Below is a small trained network, with its code and all its weights. Each question gives an input and a class and asks what happens when units are switched off, that is, made to give their printed mean instead of their output.

import numpy as np


def w(rows, s, z=0):
    codes = np.array(rows[::2]) - 128.0
    scale = np.full(codes.shape[1], s)
    scale[-1] = z or s
    return codes * scale


def f(y):
    return y / 2 * (1 + np.tanh(0.7978845608 * (y + 0.044715 * y**3)))


def log_softmax(a):
    a = a - a.max(-1, keepdims=True)
    return a - np.log(np.exp(a).sum(-1, keepdims=True))


def net(x, mask):
    res = np.array(x, float).reshape(1, 8) / 4 @ E
    y = f(res @ A[0][:, :-1].T + A[0][:, -1])
    res = res + np.where(mask, y, B[0][:, -1]) @ B[0][:, :-1]
    return log_softmax(res[-1] @ U[:, :-1].T + U[:, -1])


A, B = {}, {}
E = w([
[229,56,142,147,60,19],'x0',
[57,87,29,62,85,98],'x1',
[170,148,91,132,107,164],'x2',
[122,147,110,156,143,101],'x3',
[135,156,94,163,140,106],'x4',
[121,108,150,108,124,134],'x5',
[91,128,148,142,153,79],'x6',
[64,177,135,254,27,168],'x7',
],0.0089)
A[0] = w([
[100,145,114,107,155,147,111],'neuron 1',
[116,142,144,141,141,147,141],'neuron 2',
[196,102,158,162,56,57,83],'neuron 3',
[131,123,137,139,138,133,104],'neuron 4',
[149,86,96,116,118,109,107],'neuron 5',
[86,143,97,96,180,170,1],'neuron 6',
[56,118,60,99,84,117,154],'neuron 7',
[156,119,167,174,102,117,19],'neuron 8',
[144,87,92,105,129,91,118],'neuron 9',
[118,105,137,131,121,148,106],'neuron 10',
[113,157,99,103,119,127,110],'neuron 11',
[195,161,203,146,166,123,78],'neuron 12',
[181,145,121,62,249,124,145],'neuron 13',
[157,96,82,100,124,80,110],'neuron 14',
[67,132,68,88,87,117,38],'neuron 15',
[105,145,161,173,153,184,127],'neuron 16',
[112,100,113,123,82,99,92],'neuron 17',
[97,188,157,115,118,155,112],'neuron 18',
[139,145,109,130,144,129,111],'neuron 19',
[135,111,125,134,130,141,114],'neuron 20',
[132,132,152,144,149,163,108],'neuron 21',
[138,143,129,115,107,159,110],'neuron 22',
[145,125,142,141,100,107,136],'neuron 23',
[146,101,88,65,127,62,115],'neuron 24',
[124,152,144,135,132,149,132],'neuron 25',
[149,143,102,134,124,121,107],'neuron 26',
],0.017,0.0099)
B[0] = w([
[102,111,136,177,78,160,158],'neuron 1',
[135,169,132,85,136,153,152],'neuron 2',
[83,9,112,111,143,184,199],'neuron 3',
[138,136,119,104,112,124,126],'neuron 4',
[141,156,146,135,158,93,161],'neuron 5',
[197,29,115,123,88,35,162],'neuron 6',
[147,7,139,119,126,122,207],'neuron 7',
[89,193,145,144,166,186,143],'neuron 8',
[152,185,131,135,104,87,176],'neuron 9',
[124,130,125,162,123,118,128],'neuron 10',
[84,126,143,155,134,124,144],'neuron 11',
[135,54,99,129,94,98,184],'neuron 12',
[74,13,113,129,139,207,251],'neuron 13',
[143,195,150,122,105,77,184],'neuron 14',
[76,104,130,117,158,244,170],'neuron 15',
[134,208,156,99,139,156,187],'neuron 16',
[143,148,98,143,144,66,152],'neuron 17',
[131,190,99,134,172,147,168],'neuron 18',
[114,113,172,100,119,128,131],'neuron 19',
[119,135,137,136,127,110,126],'neuron 20',
[116,162,121,164,130,113,149],'neuron 21',
[83,130,124,151,160,80,136],'neuron 22',
[145,113,118,116,113,148,149],'neuron 23',
[168,207,139,155,108,74,205],'neuron 24',
[107,158,140,108,140,129,149],'neuron 25',
[125,117,171,90,146,117,132],'neuron 26',
],0.018)
U = w([
[75,72,94,106,196,217,215],'0',
[141,29,62,112,116,125,153],'1',
[210,254,157,106,182,74,8],'2',
],0.0077,0.0012)

Each question gives the input, the list of numbers given to net, and the class t.
The units are the neurons (one row each of A and B). Each row of codes is followed by its name. A weight is (code - 128) times the scale printed after its matrix; where a second scale follows, it is the last column's (A, B and U).
mask holds one flag per neuron, in row order. A switched-off neuron (its flag False) gives its mean, the last column of its row in B, instead of its output. The means were averaged over made-up inputs and are rounded, as every weight is.
A unit's drop is (log p(t) with every unit on - log p(t) with that unit switched off) / (log p(t) with every unit on - log p(t) with every unit switched off).
The circuit of an input: a set's keep is (log p(t) with only the set's units on - log p(t) with every unit switched off) / (log p(t) with every unit on - log p(t) with every unit switched off). Starting from the 12 units with the biggest drops (on a tie, the unit counted first), units are removed one at a time, each time the one whose removal leaves the highest keep (on an exact tie, the one counted first), for as long as the keep stays at least 0.8.
units of the circuit, in order: the units of the circuit, biggest drop first
top k neurons: the k neurons with the biggest drops, biggest first
drop when u is switched off: that unit's drop, to one decimal
input [-8,6,-5,7,4,-2,0,-1], class 1: units of the circuit, in order => (neuron 6)
input [1,2,8,-4,6,-7,-2,0], class 2: top 3 neurons => (neuron 13; neuron 3; neuron 12)
input [6,1,-8,4,-7,5,-4,-6], class 2: top 2 neurons => (neuron 24; neuron 14)
input [7,7,-8,1,-7,7,-1,-1], class 2: top 2 neurons => (neuron 24; neuron 13)
input [8,-3,8,5,-8,-1,2,3], class 0: top 2 neurons => (neuron 8; neuron 3)
input [-5,1,-8,3,8,1,6,-3], class 1: top 3 neurons => (neuron 6; neuron 15; neuron 3)
input [-8,6,-3,-5,-1,-2,2,-4], class 1: top 2 neurons => (neuron 6; neuron 7)
input [-7,6,3,-7,-2,3,-8,-1], class 1: top 2 neurons => (neuron 6; neuron 7)
input [-3,-3,1,-4,8,7,8,1], class 2: top 2 neurons => (neuron 13; neuron 3)
input [6,1,0,4,7,-7,4,-2], class 2: drop when neuron 18 is switched off => 0.0
input [-6,6,-3,1,-4,-5,3,-6], class 1: drop when neuron 6 is switched off => 1.9
input [-5,4,-7,-2,5,-4,1,-5], class 1: drop when neuron 6 is switched off => 1.4
